Below are the code and all the weights of a small trained network. Each question names an input and a class and asks about switching units off, where a switched-off unit gives its printed mean instead of its output.

import numpy as np


def w(rows, s, z=0):
    codes = np.array(rows[::2]) - 128.0
    scale = np.full(codes.shape[1], s)
    scale[-1] = z or s
    return codes * scale


def norm(h):
    return h / np.sqrt((h * h).mean(-1, keepdims=True) + 1e-5)


def f(y):
    return y / 2 * (1 + np.tanh(0.7978845608 * (y + 0.044715 * y**3)))


def log_softmax(a):
    a = a - a.max(-1, keepdims=True)
    return a - np.log(np.exp(a).sum(-1, keepdims=True))


def net(x, mask):
    res = np.array(x, float).reshape(1, 4) / 4 @ E
    u = 0
    for l in range(4):
        y = f(norm(res) @ A[l][:, :-1].T + A[l][:, -1])
        res = res + np.where(mask[u : u + 5], y, B[l][:, -1]) @ B[l][:, :-1]
        u += 5
    return log_softmax(norm(res)[-1] @ U[:, :-1].T + U[:, -1])


A, B = {}, {}
E = w([
[172,134,93,78,141,212,215],'x0',
[254,110,109,174,184,107,91],'x1',
[162,50,136,141,38,96,171],'x2',
[151,149,224,104,179,45,199],'x3',
],0.0088)
A[0] = w([
[51,222,152,55,75,167,133,158],'0.n0',
[227,3,83,153,216,171,29,147],'0.n1',
[125,128,32,116,84,192,80,99],'0.n2',
[26,94,150,122,57,212,159,2],'0.n3',
[94,162,134,217,80,42,54,94],'0.n4',
],0.0059,0.0044)
B[0] = w([
[135,79,137,206,183,122,127,207],'0.n0',
[103,68,134,186,175,118,154,253],'0.n1',
[168,174,252,52,117,132,100,195],'0.n2',
[107,34,136,169,160,149,140,160],'0.n3',
[63,144,136,35,117,81,82,190],'0.n4',
],0.011,0.0049)
A[1] = w([
[148,155,108,137,142,168,189,156],'1.n0',
[169,88,118,171,1,91,155,3],'1.n1',
[145,106,54,150,87,173,43,159],'1.n2',
[78,111,110,70,138,103,140,153],'1.n3',
[162,143,140,131,154,74,155,182],'1.n4',
],0.0098,0.0053)
B[1] = w([
[114,143,101,133,104,109,102,217],'1.n0',
[136,68,139,2,221,106,124,211],'1.n1',
[158,169,240,150,126,97,172,245],'1.n2',
[169,70,121,160,114,151,102,192],'1.n3',
[112,121,164,169,101,163,95,253],'1.n4',
],0.013,0.0033)
A[2] = w([
[190,129,62,65,113,254,212,70],'2.n0',
[160,143,122,143,153,178,228,145],'2.n1',
[140,81,118,9,177,122,123,161],'2.n2',
[141,105,237,122,158,117,183,116],'2.n3',
[99,80,142,170,119,238,58,253],'2.n4',
],0.0089,0.0054)
B[2] = w([
[53,114,185,141,112,51,32,166],'2.n0',
[77,96,206,141,115,28,4,171],'2.n1',
[147,159,2,121,115,100,125,169],'2.n2',
[161,166,109,94,91,165,172,220],'2.n3',
[152,157,58,135,84,103,162,254],'2.n4',
],0.011,0.0087)
A[3] = w([
[7,91,121,86,108,198,181,93],'3.n0',
[133,117,180,87,93,226,84,95],'3.n1',
[163,208,210,109,107,144,149,124],'3.n2',
[90,216,96,143,196,186,99,22],'3.n3',
[64,122,98,124,103,200,108,4],'3.n4',
],0.012,0.0034)
B[3] = w([
[198,139,166,157,225,176,111,190],'3.n0',
[161,188,151,81,116,102,175,142],'3.n1',
[110,176,128,92,97,154,150,253],'3.n2',
[192,25,74,8,156,99,149,184],'3.n3',
[167,176,219,127,159,101,147,134],'3.n4',
],0.015,0.005)
U = w([
[53,117,167,127,122,69,22,74],'0',
[171,53,78,31,164,125,156,225],'1',
[154,220,183,108,99,162,173,192],'2',
[178,98,156,249,212,181,139,196],'3',
[114,138,7,172,83,152,144,4],'4',
],0.021,0.0019)

Each question gives the input, the list of numbers given to net, and the class t.
The units are the neurons (one row each of A and B). Each row of codes is followed by its name. A weight is (code - 128) times the scale printed after its matrix; where a second scale follows, it is the last column's (A, B and U).
mask holds one flag per neuron, layer by layer. A switched-off neuron (its flag False) gives its mean, the last column of its row in B, instead of its output. The means were averaged over made-up inputs and are rounded, as every weight is.
A unit's drop is (log p(t) with every unit on - log p(t) with that unit switched off) / (log p(t) with every unit on - log p(t) with every unit switched off).
The circuit of an input: a set's keep is (log p(t) with only the set's units on - log p(t) with every unit switched off) / (log p(t) with every unit on - log p(t) with every unit switched off). Starting from the 12 units with the biggest drops (on a tie, the unit counted first), units are removed one at a time, each time the one whose removal leaves the highest keep (on an exact tie, the one counted first), for as long as the keep stays at least 0.8.
circuit, biggest first: the units of the circuit, biggest drop first
most important unit: the unit with the biggest drop
k most important neurons: the k neurons with the biggest drops, biggest first
k most important neurons of layer l: the k neurons of layer l with the biggest drops, biggest first
input [6,1,6,-4], class 0: circuit, biggest first -> [2.n0]
input [6,8,-5,-1], class 3: 2 most important neurons -> [0.n1 2.n1]
input [5,-5,1,0], class 0: 3 most important neurons -> [2.n1 0.n1 1.n4]
input [0,2,2,-1], class 4: 2 most important neurons -> [0.n1 3.n0]
input [-1,4,1,3], class 3: circuit, biggest first -> [0.n1 3.n3]
input [-5,2,-8,4], class 1: circuit, biggest first -> [3.n3 2.n1]
input [3,-3,8,-8], class 1: 4 most important neurons -> [1.n1 2.n2 1.n4 0.n3]
input [0,4,-1,2], class 3: 3 most important neurons -> [0.n1 2.n2 3.n2]
input [-1,-7,7,7], class 1: circuit, biggest first -> [0.n2 1.n2]
input [0,-8,5,-7], class 3: 2 most important neurons -> [0.n3 3.n0]
input [6,-1,-6,-8], class 2: 2 most important neurons -> [1.n2 0.n2]
input [8,-8,6,-4], class 0: 4 most important neurons -> [2.n0 2.n1 0.n1 1.n4]
input [-3,-6,-5,1], class 3: circuit, biggest first -> [3.n0 0.n2]
input [-6,0,-5,8], class 2: 2 most important neurons -> [3.n2 2.n1]
input [0,-1,-6,-1], class 1: circuit, biggest first -> [3.n3]
input [-6,2,-7,5], class 1: 2 most important neurons of layer 2 -> [2.n1 2.n0]
input [6,-1,5,-7], class 2: 3 most important neurons -> [1.n2 0.n2 2.n3]
input [-4,-5,-5,3], class 1: 4 most important neurons -> [2.n1 3.n3 0.n1 2.n0]
input [8,-6,-8,5], class 0: 3 most important neurons of layer 0 -> [0.n2 0.n4 0.n1]
input [2,1,1,4], class 2: most important unit -> 2.n2
input [-2,-4,1,2], class 3: 2 most important neurons of layer 2 -> [2.n2 2.n1]
input [5,-7,1,2], class 3: 2 most important neurons of layer 0 -> [0.n0 0.n3]
